Below is a small trained network, with its code and all its weights. Each question gives an input and a target symbol and asks what happens when units are switched off, that is, made to give their printed mean instead of their output.

import numpy as np


def w(rows, s, z=0):
    codes = np.array(rows[::2]) - 128.0
    scale = np.full(codes.shape[1], s)
    scale[-1] = z or s
    return codes * scale


def norm(h):
    return h / np.sqrt((h * h).mean(-1, keepdims=True) + 1e-5)


def f(y):
    return np.maximum(y, 0)


def softmax(a):
    e = np.exp(a - a.max(-1, keepdims=True))
    return e / e.sum(-1, keepdims=True)


def log_softmax(a):
    a = a - a.max(-1, keepdims=True)
    return a - np.log(np.exp(a).sum(-1, keepdims=True))


def net(x, mask):
    ids = ['γδεμπσφψω'.index(c) for c in x.split()]
    T = len(ids)
    res = E[ids] + P[:T]
    r = norm(res)
    for j in range(2):
        rows = slice(2 * j, 2 * j + 2)
        q, k, v = (r @ M[0][rows].T for M in (Q, K, V))
        z = softmax(np.where(np.tri(T) > 0, q @ k.T / 2**0.5, -1e9)) @ v
        o = O[0][rows]
        res = res + np.where(mask[j], z, o[:, -1]) @ o[:, :-1]
    y = f(norm(res) @ A[0][:, :-1].T + A[0][:, -1])
    res = res + np.where(mask[2:14], y, B[0][:, -1]) @ B[0][:, :-1]
    return log_softmax(norm(res)[-1] @ U[:, :-1].T + U[:, -1])


Q, K, V, O, A, B = {}, {}, {}, {}, {}, {}
E = w([
[67,151,236,89],'γ',
[184,39,225,76],'δ',
[129,217,225,101],'ε',
[161,228,88,123],'μ',
[115,143,225,128],'π',
[122,198,141,124],'σ',
[148,22,156,248],'φ',
[222,199,173,187],'ψ',
[109,248,143,160],'ω',
],0.014)
P = w([
[54,123,111,49],'0',
[78,129,121,64],'1',
[95,150,145,81],'2',
[115,158,152,85],'3',
[133,157,150,93],'4',
[148,161,149,102],'5',
[163,165,154,117],'6',
[179,158,147,111],'7',
[197,175,149,119],'8',
[204,148,147,130],'9',
[236,173,119,114],'10',
[252,171,133,131],'11',
[221,153,133,163],'12',
[239,157,148,191],'13',
],0.013)
Q[0] = w([
[173,138,255,164],'h0',
[202,226,169,45],'h0',
[88,85,60,113],'h1',
[214,239,164,115],'h1',
],0.0091)
K[0] = w([
[209,171,115,187],'h0',
[147,139,155,179],'h0',
[36,74,135,90],'h1',
[247,111,162,150],'h1',
],0.014)
V[0] = w([
[42,51,214,71],'h0',
[170,111,157,45],'h0',
[176,67,15,113],'h1',
[11,223,18,157],'h1',
],0.012)
O[0] = w([
[72,198,72,156,59],'h0',
[130,177,186,211,171],'h0',
[6,56,201,74,2],'h1',
[172,68,69,46,36],'h1',
],0.015,0.0082)
A[0] = w([
[98,202,136,150,88],'n0',
[135,201,166,47,104],'n1',
[107,225,173,48,144],'n2',
[176,142,144,178,150],'n3',
[150,95,120,101,2],'n4',
[85,145,75,123,33],'n5',
[111,104,130,118,1],'n6',
[190,176,186,122,135],'n7',
[179,24,81,147,115],'n8',
[36,141,40,104,92],'n9',
[165,63,30,198,151],'n10',
[8,183,179,85,117],'n11',
],0.013,0.011)
B[0] = w([
[111,60,151,86,160],'n0',
[141,59,194,135,152],'n1',
[126,55,136,131,179],'n2',
[148,69,100,140,242],'n3',
[7,79,217,196,128],'n4',
[57,112,157,151,129],'n5',
[27,244,214,202,128],'n6',
[138,55,115,135,255],'n7',
[158,151,208,113,142],'n8',
[112,43,96,190,134],'n9',
[74,118,230,191,155],'n10',
[90,49,158,120,140],'n11',
],0.014,0.013)
U = w([
[97,98,72,172,155],'γ',
[39,147,254,197,85],'δ',
[182,169,107,170,78],'ε',
[137,47,172,20,171],'μ',
[114,155,97,174,146],'π',
[133,75,71,116,146],'σ',
[30,16,169,112,118],'φ',
[154,97,123,132,3],'ψ',
[165,145,144,58,196],'ω',
],0.014,0.0064)

Each question gives the input, a string of symbols that net reads in full, and the target symbol t.
The units are the heads (2 rows each of Q, K, V and O) and the neurons (one row each of A and B). Each row of codes is followed by its name. A weight is (code - 128) times the scale printed after its matrix; where a second scale follows, it is the last column's (O, A, B and U).
mask holds one flag per unit, heads first, then neurons. A switched-off unit (its flag False) gives its mean, the last column of its rows in O or B, instead of its output. The means were averaged over made-up inputs and are rounded, as every weight is.
A unit's drop is (log p(t) with every unit on - log p(t) with that unit switched off) / (log p(t) with every unit on - log p(t) with every unit switched off).
The circuit of an input: a set's keep is (log p(t) with only the set's units on - log p(t) with every unit switched off) / (log p(t) with every unit on - log p(t) with every unit switched off). Starting from the 12 units with the biggest drops (on a tie, the unit counted first), units are removed one at a time, each time the one whose removal leaves the highest keep (on an exact tie, the one counted first), for as long as the keep stays at least 0.8.
circuit, biggest first: the units of the circuit, biggest drop first
unit that matters most: the unit with the biggest drop
top k neurons: the k neurons with the biggest drops, biggest first
drop when u is switched off: that unit's drop, to one decimal
input φ μ μ π, target μ: unit that matters most => h1
input μ σ σ φ ω, target φ: circuit, biggest first => h1, h0, n0, n11
input ω φ ω φ ε, target φ: circuit, biggest first => h0, n0, n2
input μ φ δ, target φ: circuit, biggest first => h0, h1
input φ φ σ σ μ ω μ δ μ μ σ μ ε, target μ: circuit, biggest first => h1, h0
input ε ω μ, target ω: top 2 neurons => n7, n3
input δ δ φ ε, target φ: circuit, biggest first => n0, h0
input γ μ σ, target μ: top 2 neurons => n10, n1
input σ π π, target π: circuit, biggest first => h1, h0
input ω φ φ δ φ, target δ: top 3 neurons => n10, n7, n8
input σ δ μ μ ω, target μ: drop when h1 is switched off => 0.2
input μ ε ε, target ε: drop when h1 is switched off => 2.1
input γ μ φ π σ δ δ, target δ: drop when h0 is switched off => 0.2
input δ γ μ φ γ ω φ φ σ, target φ: drop when h1 is switched off => 0.8
input μ μ μ ε μ ω μ μ γ μ φ μ φ, target μ: top neuron => n8
